Below are the code and all the weights of a small trained network. Each question names an input and a class and asks about switching units off, where a switched-off unit gives its printed mean instead of its output.

import numpy as np


def w(rows, s, z=0):
    codes = np.array(rows[::2]) - 128.0
    scale = np.full(codes.shape[1], s)
    scale[-1] = z or s
    return codes * scale


def f(y):
    return np.maximum(y, 0)


def log_softmax(a):
    a = a - a.max(-1, keepdims=True)
    return a - np.log(np.exp(a).sum(-1, keepdims=True))


def net(x, mask):
    res = np.array(x, float).reshape(1, 7) / 4 @ E
    y = f(res @ A[0][:, :-1].T + A[0][:, -1])
    res = res + np.where(mask, y, B[0][:, -1]) @ B[0][:, :-1]
    return log_softmax(res[-1] @ U[:, :-1].T + U[:, -1])


A, B = {}, {}
E = w([
[131,123,104,107,5,99,52,146],'x0',
[131,236,97,145,141,67,194,208],'x1',
[117,137,206,30,137,185,169,219],'x2',
[96,212,108,66,131,147,161,49],'x3',
[130,129,127,127,129,126,130,127],'x4',
[137,83,207,138,72,66,176,69],'x5',
[207,104,71,121,56,178,236,122],'x6',
],0.011)
A[0] = w([
[128,135,108,122,165,82,171,143,187],'n1',
[197,93,121,103,69,150,216,115,57],'n2',
[149,129,136,52,71,94,86,172,57],'n3',
[104,168,157,120,199,127,33,160,88],'n4',
[153,109,73,113,168,178,68,188,189],'n5',
[155,145,83,162,136,104,96,52,18],'n6',
[163,176,76,180,155,120,102,99,29],'n7',
[131,193,126,89,59,119,88,101,178],'n8',
[175,155,68,123,100,186,150,131,79],'n9',
[134,165,84,75,141,124,178,68,157],'n10',
[83,181,137,78,158,116,120,72,236],'n11',
[84,138,187,80,161,70,75,108,3],'n12',
[110,117,153,141,235,167,203,86,95],'n13',
[220,74,75,77,120,165,133,99,35],'n14',
[179,88,141,144,138,65,114,212,223],'n15',
[95,52,154,110,143,228,85,56,185],'n16',
[133,81,151,105,108,101,185,83,45],'n17',
[125,127,183,67,145,176,151,182,50],'n18',
[127,90,86,220,152,111,138,110,131],'n19',
[138,112,49,127,127,232,148,124,87],'n20',
[135,201,128,106,128,21,151,174,175],'n21',
[128,144,89,187,116,112,121,99,76],'n22',
[134,107,247,162,78,60,180,100,150],'n23',
[157,140,90,157,105,137,194,141,20],'n24',
[65,128,125,130,155,88,85,112,43],'n25',
],0.011,0.0051)
B[0] = w([
[184,106,42,106,114,118,112,114,181],'n1',
[85,129,144,154,187,109,147,137,211],'n2',
[125,115,137,114,55,132,145,115,184],'n3',
[103,111,118,163,120,115,190,95,218],'n4',
[131,154,126,197,133,177,107,101,214],'n5',
[125,177,193,46,91,155,156,137,184],'n6',
[144,163,135,121,102,144,163,113,176],'n7',
[146,56,135,144,110,179,100,199,206],'n8',
[82,104,135,147,146,117,118,80,185],'n9',
[182,104,178,125,189,158,104,158,208],'n10',
[172,109,144,172,191,162,124,159,216],'n11',
[68,121,152,152,175,97,166,112,192],'n12',
[116,49,75,118,11,178,145,179,225],'n13',
[95,113,138,98,149,87,162,119,179],'n14',
[176,100,170,135,185,136,117,157,211],'n15',
[186,166,45,90,148,55,93,168,253],'n16',
[123,138,110,166,135,110,108,91,181],'n17',
[144,219,206,63,81,115,150,105,201],'n18',
[163,161,178,97,112,151,173,154,199],'n19',
[98,133,116,178,148,117,143,86,192],'n20',
[149,126,71,117,133,68,89,112,226],'n21',
[129,119,183,92,96,132,150,107,176],'n22',
[124,174,107,209,113,176,94,80,237],'n23',
[73,111,92,101,172,98,163,132,176],'n24',
[58,105,146,122,125,82,169,126,176],'n25',
],0.011,0.014)
U = w([
[31,94,128,140,142,68,180,101,76],'0',
[151,223,192,67,63,132,173,115,88],'1',
[176,143,38,99,120,55,95,127,125],'2',
[112,6,99,132,19,174,126,154,152],'3',
[151,110,132,153,129,147,118,121,248],'4',
[105,202,93,214,114,196,92,70,100],'5',
[198,53,186,143,187,156,110,161,87],'6',
],0.011,0.014)

Each question gives the input, the list of numbers given to net, and the class t.
The units are the neurons (one row each of A and B). Each row of codes is followed by its name. A weight is (code - 128) times the scale printed after its matrix; where a second scale follows, it is the last column's (A, B and U).
mask holds one flag per neuron, in row order. A switched-off neuron (its flag False) gives its mean, the last column of its row in B, instead of its output. The means were averaged over made-up inputs and are rounded, as every weight is.
A unit's drop is (log p(t) with every unit on - log p(t) with that unit switched off) / (log p(t) with every unit on - log p(t) with every unit switched off).
The circuit of an input: a set's keep is (log p(t) with only the set's units on - log p(t) with every unit switched off) / (log p(t) with every unit on - log p(t) with every unit switched off). Starting from the 12 units with the biggest drops (on a tie, the unit counted first), units are removed one at a time, each time the one whose removal leaves the highest keep (on an exact tie, the one counted first), for as long as the keep stays at least 0.8.
circuit, biggest first: the units of the circuit, biggest drop first
k most important neurons: the k neurons with the biggest drops, biggest first
drop of u: that unit's drop, to one decimal
input [-3,5,3,0,-1,1,5], class 0: 2 most important neurons -> (n16 n2)
input [3,-6,-1,-8,0,1,0], class 6: circuit, biggest first -> (n15)
input [3,-8,-5,-7,-7,-2,8], class 0: 3 most important neurons -> (n14 n2 n20)
input [5,8,0,5,-3,0,-8], class 0: 2 most important neurons -> (n12 n16)
input [-7,-6,-1,-6,-1,4,5], class 3: 2 most important neurons -> (n13 n21)
input [8,-6,-8,-2,4,6,-2], class 1: circuit, biggest first -> (n6 n19)
input [7,0,-3,6,-6,-6,-7], class 0: 2 most important neurons -> (n25 n13)
input [0,7,4,-2,0,8,4], class 5: 2 most important neurons -> (n23 n16)
input [5,2,3,-7,2,5,1], class 6: 3 most important neurons -> (n15 n13 n4)
input [-5,4,4,7,3,2,-5], class 6: 3 most important neurons -> (n11 n10 n16)
input [0,-8,1,1,8,8,7], class 2: 3 most important neurons -> (n16 n14 n5)
input [0,3,-1,8,-3,2,7], class 6: 2 most important neurons -> (n10 n8)
input [-2,-8,4,6,-8,-2,5], class 2: drop of n16 -> 1.4
input [-2,6,-3,6,2,-2,-7], class 0: drop of n25 -> 0.9
input [-7,-8,-1,3,-1,2,3], class 2: drop of n16 -> 1.9
input [4,-1,-7,1,3,-1,-8], class 0: circuit, biggest first -> (n25)
